Here is a tiny trained network, its code and every weight. The questions are about switching its units off for an input and a class, where a switched-off unit gives its printed mean instead of its output.

import numpy as np


def w(rows, s, z=0):
    codes = np.array(rows[::2]) - 128.0
    scale = np.full(codes.shape[1], s)
    scale[-1] = z or s
    return codes * scale


def f(y):
    return y / 2 * (1 + np.tanh(0.7978845608 * (y + 0.044715 * y**3)))


def log_softmax(a):
    a = a - a.max(-1, keepdims=True)
    return a - np.log(np.exp(a).sum(-1, keepdims=True))


def net(x, mask):
    res = np.array(x, float).reshape(1, 6) / 4 @ E
    y = f(res @ A[0][:, :-1].T + A[0][:, -1])
    res = res + np.where(mask, y, B[0][:, -1]) @ B[0][:, :-1]
    return log_softmax(res[-1] @ U[:, :-1].T + U[:, -1])


A, B = {}, {}
E = w([
[114,149,127],'x0',
[84,136,164],'x1',
[139,1,58],'x2',
[119,155,217],'x3',
[68,117,50],'x4',
[68,106,171],'x5',
],0.0081)
A[0] = w([
[77,153,82,64],'neuron 0',
[42,124,132,237],'neuron 1',
[126,135,112,65],'neuron 2',
[200,170,155,245],'neuron 3',
[116,125,114,85],'neuron 4',
[173,81,63,214],'neuron 5',
[195,255,90,178],'neuron 6',
[123,124,161,254],'neuron 7',
],0.014,0.0064)
B[0] = w([
[112,189,165,137],'neuron 0',
[12,110,122,213],'neuron 1',
[122,184,107,115],'neuron 2',
[110,9,226,248],'neuron 3',
[139,138,142,120],'neuron 4',
[130,78,132,254],'neuron 5',
[202,49,44,244],'neuron 6',
[112,82,185,213],'neuron 7',
],0.014,0.0089)
U = w([
[64,27,72,255],'0',
[145,167,68,9],'1',
[146,78,211,171],'2',
[123,138,53,36],'3',
[9,139,154,2],'4',
],0.011,0.0043)

Each question gives the input, the list of numbers given to net, and the class t.
The units are the neurons (one row each of A and B). Each row of codes is followed by its name. A weight is (code - 128) times the scale printed after its matrix; where a second scale follows, it is the last column's (A, B and U).
mask holds one flag per neuron, in row order. A switched-off neuron (its flag False) gives its mean, the last column of its row in B, instead of its output. The means were averaged over made-up inputs and are rounded, as every weight is.
A unit's drop is (log p(t) with every unit on - log p(t) with that unit switched off) / (log p(t) with every unit on - log p(t) with every unit switched off).
The circuit of an input: a set's keep is (log p(t) with only the set's units on - log p(t) with every unit switched off) / (log p(t) with every unit on - log p(t) with every unit switched off). Starting from all 8 units, units are removed one at a time, each time the one whose removal leaves the highest keep (on an exact tie, the one counted first), for as long as the keep stays at least 0.8.
units of the circuit, in order: the units of the circuit, biggest drop first
k most important neurons: the k neurons with the biggest drops, biggest first
drop when u is switched off: that unit's drop, to one decimal
input [4,0,3,6,4,7], class 4: units of the circuit, in order : [neuron 6; neuron 1]
input [-1,1,-5,7,2,8], class 4: units of the circuit, in order : [neuron 1; neuron 6]
input [0,3,-8,6,2,6], class 4: units of the circuit, in order : [neuron 1]
input [5,3,2,-5,6,6], class 4: 4 most important neurons : [neuron 6; neuron 0; neuron 1; neuron 3]
input [6,5,-5,6,1,-6], class 0: 2 most important neurons : [neuron 6; neuron 0]
input [-6,3,-1,-6,-5,2], class 2: units of the circuit, in order : [neuron 6; neuron 1]
input [5,6,1,-7,4,3], class 4: 2 most important neurons : [neuron 6; neuron 0]
input [-6,-1,6,2,-6,5], class 2: 3 most important neurons : [neuron 6; neuron 1; neuron 7]
input [-6,5,2,5,-2,6], class 4: 2 most important neurons : [neuron 6; neuron 1]
input [3,-6,0,4,8,5], class 4: drop when neuron 6 is switched off : 0.4
input [-6,-4,1,5,1,0], class 2: drop when neuron 6 is switched off : 0.6
input [-2,7,0,-4,7,8], class 4: drop when neuron 6 is switched off : 0.1
